Below are the code and all the weights of a small trained network. Each question names an input and a class and asks about switching units off, where a switched-off unit gives its printed mean instead of its output.

import numpy as np


def w(rows, s, z=0):
    codes = np.array(rows[::2]) - 128.0
    scale = np.full(codes.shape[1], s)
    scale[-1] = z or s
    return codes * scale


def norm(h):
    return h / np.sqrt((h * h).mean(-1, keepdims=True) + 1e-5)


def f(y):
    return y / 2 * (1 + np.tanh(0.7978845608 * (y + 0.044715 * y**3)))


def log_softmax(a):
    a = a - a.max(-1, keepdims=True)
    return a - np.log(np.exp(a).sum(-1, keepdims=True))


def net(x, mask):
    res = np.array(x, float).reshape(1, 2) / 4 @ E
    u = 0
    for l in range(2):
        y = f(norm(res) @ A[l][:, :-1].T + A[l][:, -1])
        res = res + np.where(mask[u : u + 12], y, B[l][:, -1]) @ B[l][:, :-1]
        u += 12
    return log_softmax(norm(res)[-1] @ U[:, :-1].T + U[:, -1])


A, B = {}, {}
E = w([
[105,137,100,17,102,247,92,109,73,60,117,188],'x0',
[118,135,174,66,114,198,86,96,115,204,126,65],'x1',
],0.0015)
A[0] = w([
[131,119,113,182,138,62,153,145,138,113,126,133,149],'L0N1',
[135,125,134,211,146,33,145,137,158,147,135,111,117],'L0N2',
[121,126,151,124,116,139,113,117,126,182,121,88,90],'L0N3',
[122,126,134,129,125,130,119,121,128,142,127,118,101],'L0N4',
[120,135,142,109,103,156,113,114,112,136,117,122,147],'L0N5',
[131,123,146,176,142,87,127,125,160,167,140,95,140],'L0N6',
[123,132,130,126,130,131,124,127,125,128,128,131,120],'L0N7',
[128,131,126,143,151,109,139,139,136,133,142,123,81],'L0N8',
[138,125,138,227,152,15,147,139,163,146,136,114,89],'L0N9',
[132,118,115,220,135,3,158,148,146,112,110,135,249],'L0N10',
[129,126,127,134,133,124,133,131,128,128,130,126,118],'L0N11',
[141,128,134,236,159,10,152,145,168,142,130,112,46],'L0N12',
],0.0047,0.0016)
B[0] = w([
[111,149,127,120,152,135,115,137,161,172,147,110,184],'L0N1',
[44,153,70,191,116,158,134,195,166,98,134,83,227],'L0N2',
[133,134,139,143,165,102,157,152,140,172,142,124,153],'L0N3',
[133,132,132,134,138,118,137,138,131,137,130,135,128],'L0N4',
[151,120,119,200,125,70,169,146,142,124,152,129,149],'L0N5',
[113,142,108,131,131,178,125,154,122,93,122,186,183],'L0N6',
[133,122,126,139,125,114,135,134,130,125,129,126,127],'L0N7',
[90,141,129,28,137,231,67,101,119,136,110,120,132],'L0N8',
[41,153,64,224,99,182,126,189,176,93,124,43,246],'L0N9',
[92,196,81,132,181,101,154,186,233,205,255,105,255],'L0N10',
[117,137,131,113,126,140,98,114,118,132,128,127,128],'L0N11',
[46,140,67,192,94,149,121,148,171,108,116,44,253],'L0N12',
],0.0037,0.007)
A[1] = w([
[128,92,118,113,98,175,115,123,86,25,35,156,53],'L1N1',
[153,147,94,85,114,159,150,119,114,28,222,211,209],'L1N2',
[124,116,124,122,137,143,113,114,106,95,97,144,31],'L1N3',
[60,195,108,197,173,165,124,206,206,176,141,61,255],'L1N4',
[140,117,157,154,144,85,145,131,132,146,116,114,103],'L1N5',
[128,135,174,90,120,152,72,76,124,167,118,72,109],'L1N6',
[131,118,134,131,129,109,136,113,127,116,120,137,86],'L1N7',
[111,112,187,146,85,148,107,120,109,197,83,17,196],'L1N8',
[128,88,119,135,87,152,131,120,90,4,15,152,27],'L1N9',
[125,168,72,83,226,42,137,138,205,103,213,181,91],'L1N10',
[188,108,199,94,169,57,117,101,116,174,105,135,125],'L1N11',
[156,122,178,95,136,114,96,82,126,189,124,102,51],'L1N12',
],0.0031,0.00092)
B[1] = w([
[146,142,64,231,77,8,85,75,116,116,156,62,150],'L1N1',
[94,168,191,103,143,55,46,123,130,132,108,165,169],'L1N2',
[113,143,96,182,113,108,113,122,183,162,158,71,123],'L1N3',
[185,80,185,109,106,104,79,5,45,98,73,174,254],'L1N4',
[118,138,102,114,85,154,95,90,94,116,133,119,129],'L1N5',
[149,119,97,180,151,87,200,182,186,112,127,142,124],'L1N6',
[118,140,114,122,114,151,109,121,143,142,137,111,123],'L1N7',
[180,87,159,114,165,165,204,149,100,133,121,183,148],'L1N8',
[178,143,62,161,57,29,69,56,68,122,177,75,150],'L1N9',
[127,138,204,62,174,143,151,242,148,134,83,195,148],'L1N10',
[156,150,22,92,51,144,158,123,147,108,200,60,138],'L1N11',
[155,131,62,136,100,125,188,161,172,110,157,106,125],'L1N12',
],0.0027,0.0068)
U = w([
[104,149,212,28,199,90,97,185,154,119,99,225,119],'0',
[211,100,113,65,105,159,249,148,122,154,170,111,151],'1',
[2,157,82,193,158,161,111,170,223,135,130,63,146],'2',
[120,68,117,56,154,128,117,114,144,80,57,121,2],'3',
[138,67,232,155,164,181,124,59,50,140,39,153,112],'4',
[149,150,108,122,68,10,36,52,71,94,147,117,150],'5',
],0.0084,0.0079)

Each question gives the input, the list of numbers given to net, and the class t.
The units are the neurons (one row each of A and B). Each row of codes is followed by its name. A weight is (code - 128) times the scale printed after its matrix; where a second scale follows, it is the last column's (A, B and U).
mask holds one flag per neuron, layer by layer. A switched-off neuron (its flag False) gives its mean, the last column of its row in B, instead of its output. The means were averaged over made-up inputs and are rounded, as every weight is.
A unit's drop is (log p(t) with every unit on - log p(t) with that unit switched off) / (log p(t) with every unit on - log p(t) with every unit switched off).
top k neurons: the k neurons with the biggest drops, biggest first
k most important neurons of layer l: the k neurons of layer l with the biggest drops, biggest first
drop of u: that unit's drop, to one decimal
input [-1,2], class 4: top neuron : [L0N3]
input [1,7], class 1: 2 most important neurons of layer 0 : [L0N9, L0N2]
input [2,7], class 1: 3 most important neurons of layer 0 : [L0N9, L0N2, L0N12]
input [1,2], class 1: 3 most important neurons of layer 0 : [L0N2, L0N9, L0N12]
input [2,-7], class 0: 2 most important neurons of layer 0 : [L0N9, L0N12]
input [3,2], class 5: top 2 neurons : [L0N1, L0N10]
input [-6,8], class 4: 3 most important neurons of layer 0 : [L0N10, L0N12, L0N9]
input [5,5], class 1: top 2 neurons : [L0N6, L0N2]
input [4,8], class 1: top 4 neurons : [L0N9, L0N2, L0N12, L0N10]
input [7,6], class 5: 4 most important neurons of layer 0 : [L0N1, L0N10, L0N9, L0N12]
input [2,1], class 5: 2 most important neurons of layer 0 : [L0N10, L0N1]
input [-1,6], class 1: top 3 neurons : [L0N9, L0N2, L0N12]
input [2,3], class 1: top 4 neurons : [L0N6, L0N2, L0N9, L0N12]
input [-1,4], class 1: top 3 neurons : [L0N9, L0N2, L0N12]
input [6,-2], class 5: top neuron : [L0N10]
input [-2,3], class 4: top 2 neurons : [L0N10, L1N4]
input [6,3], class 5: drop of L0N10 : 1.0
input [0,0], class 0: drop of L0N12 : 0.7
input [3,5], class 1: drop of L0N10 : 0.4
input [5,3], class 5: top neuron : [L0N1]
